Below are the code and all the weights of a small trained network. Each question names an input and a class and asks about switching units off, where a switched-off unit gives its printed mean instead of its output.

import numpy as np


def w(rows, s, z=0):
    codes = np.array(rows[::2]) - 128.0
    scale = np.full(codes.shape[1], s)
    scale[-1] = z or s
    return codes * scale


def norm(h):
    return h / np.sqrt((h * h).mean(-1, keepdims=True) + 1e-5)


def f(y):
    return np.maximum(y, 0)


def log_softmax(a):
    a = a - a.max(-1, keepdims=True)
    return a - np.log(np.exp(a).sum(-1, keepdims=True))


def net(x, mask):
    res = np.array(x, float).reshape(1, 7) / 4 @ E
    u = 0
    for l in range(2):
        y = f(norm(res) @ A[l][:, :-1].T + A[l][:, -1])
        res = res + np.where(mask[u : u + 8], y, B[l][:, -1]) @ B[l][:, :-1]
        u += 8
    return log_softmax(norm(res)[-1] @ U[:, :-1].T + U[:, -1])


A, B = {}, {}
E = w([
[222,192,46,87,100,165,179],'x0',
[32,200,36,179,124,233,141],'x1',
[234,58,150,93,179,184,228],'x2',
[168,162,30,135,6,93,231],'x3',
[120,27,185,220,81,182,156],'x4',
[97,91,132,58,19,145,199],'x5',
[202,178,138,152,60,128,41],'x6',
],0.0025)
A[0] = w([
[113,86,90,218,130,123,120,111],'0.n1',
[86,94,253,135,158,118,81,67],'0.n2',
[85,80,237,155,87,137,101,1],'0.n3',
[125,129,124,62,119,121,111,146],'0.n4',
[166,156,125,128,54,136,190,98],'0.n5',
[199,150,126,167,147,107,54,54],'0.n6',
[184,202,103,155,101,74,90,110],'0.n7',
[152,97,138,126,123,100,199,43],'0.n8',
],0.0068,0.0026)
B[0] = w([
[147,125,129,158,124,117,144,181],'0.n1',
[112,115,177,135,124,189,124,253],'0.n2',
[146,95,254,173,90,123,60,215],'0.n3',
[79,107,137,207,133,141,112,173],'0.n4',
[159,132,169,105,152,201,123,219],'0.n5',
[239,126,95,121,188,63,137,177],'0.n6',
[122,101,131,109,119,96,71,209],'0.n7',
[122,103,159,63,116,86,199,175],'0.n8',
],0.0072,0.004)
A[1] = w([
[201,145,170,105,133,178,208,162],'1.n1',
[170,99,131,152,121,58,202,119],'1.n2',
[142,128,110,183,38,114,105,94],'1.n3',
[34,210,75,101,56,92,76,93],'1.n4',
[119,116,205,80,140,55,208,55],'1.n5',
[119,110,159,109,234,169,74,160],'1.n6',
[126,148,115,196,76,141,189,159],'1.n7',
[121,135,85,255,105,127,140,1],'1.n8',
],0.0066,0.0025)
B[1] = w([
[78,180,95,82,30,150,122,254],'1.n1',
[158,35,132,116,97,25,114,182],'1.n2',
[96,140,121,126,205,141,195,171],'1.n3',
[34,48,102,116,87,65,60,197],'1.n4',
[126,12,102,171,166,130,210,201],'1.n5',
[143,209,69,102,203,103,186,246],'1.n6',
[179,191,110,173,131,153,45,176],'1.n7',
[116,168,109,254,81,131,219,148],'1.n8',
],0.0059,0.0044)
U = w([
[11,126,72,106,81,83,34,90],'0',
[134,37,117,79,78,121,229,122],'1',
[202,163,98,94,153,50,58,137],'2',
[104,99,234,168,136,173,74,218],'3',
[100,188,79,223,88,170,142,2],'4',
[135,202,74,63,15,233,139,134],'5',
[120,206,92,102,217,157,160,179],'6',
],0.011,0.0023)

Each question gives the input, the list of numbers given to net, and the class t.
The units are the neurons (one row each of A and B). Each row of codes is followed by its name. A weight is (code - 128) times the scale printed after its matrix; where a second scale follows, it is the last column's (A, B and U).
mask holds one flag per neuron, layer by layer. A switched-off neuron (its flag False) gives its mean, the last column of its row in B, instead of its output. The means were averaged over made-up inputs and are rounded, as every weight is.
A unit's drop is (log p(t) with every unit on - log p(t) with that unit switched off) / (log p(t) with every unit on - log p(t) with every unit switched off).
The circuit of an input: a set's keep is (log p(t) with only the set's units on - log p(t) with every unit switched off) / (log p(t) with every unit on - log p(t) with every unit switched off). Starting from the 12 units with the biggest drops (on a tie, the unit counted first), units are removed one at a time, each time the one whose removal leaves the highest keep (on an exact tie, the one counted first), for as long as the keep stays at least 0.8.
units of the circuit, in order: the units of the circuit, biggest drop first
top k neurons: the k neurons with the biggest drops, biggest first
k most important neurons of layer l: the k neurons of layer l with the biggest drops, biggest first
drop of u: that unit's drop, to one decimal
input [8,0,-4,5,-6,-1,7], class 2: units of the circuit, in order	(0.n7 1.n1)
input [-1,3,-1,1,-3,-3,6], class 2: units of the circuit, in order	(0.n6)
input [8,2,-6,4,2,2,8], class 0: 3 most important neurons of layer 1	(1.n4 1.n6 1.n1)
input [8,-3,-1,-3,-2,8,-3], class 5: top 3 neurons	(0.n5 1.n1 0.n6)
input [6,1,7,-2,7,-5,3], class 5: 2 most important neurons of layer 1	(1.n1 1.n5)
input [2,-1,-2,1,6,7,2], class 5: units of the circuit, in order	(0.n5 1.n1)
input [-1,0,3,-1,1,-2,2], class 2: 2 most important neurons of layer 0	(0.n6 0.n5)
input [-3,3,-6,8,6,7,-4], class 4: 4 most important neurons of layer 1	(1.n7 1.n8 1.n3 1.n1)
input [1,5,4,1,-7,-2,7], class 2: 2 most important neurons of layer 0	(0.n7 0.n6)
input [8,6,4,7,5,1,-8], class 5: 2 most important neurons of layer 1	(1.n1 1.n7)
input [-5,6,5,5,0,5,-4], class 5: units of the circuit, in order	(1.n1 1.n7)
input [4,2,1,8,0,0,-6], class 5: top 3 neurons	(0.n5 1.n1 1.n7)
input [0,2,-2,5,-3,4,7], class 0: top 2 neurons	(1.n4 0.n7)
input [1,6,8,3,-1,-4,-1], class 5: units of the circuit, in order	(1.n1)
input [-6,6,-6,1,4,0,-3], class 4: top 3 neurons	(1.n8 0.n1 0.n7)
input [6,0,8,3,7,5,4], class 5: top 2 neurons	(1.n1 0.n5)
input [7,-8,-7,-4,7,-7,-4], class 2: top 2 neurons	(0.n6 1.n6)
input [6,0,3,-5,6,1,-1], class 5: top 2 neurons	(1.n1 0.n6)
input [-7,-8,-3,6,-2,5,6], class 3: drop of 1.n1	0.2
input [-6,-3,1,2,0,7,7], class 3: top neuron	(0.n3)
input [-7,-1,-2,7,3,1,3], class 3: drop of 0.n3	0.3
input [0,2,-3,1,-7,6,7], class 0: drop of 1.n5	0.0
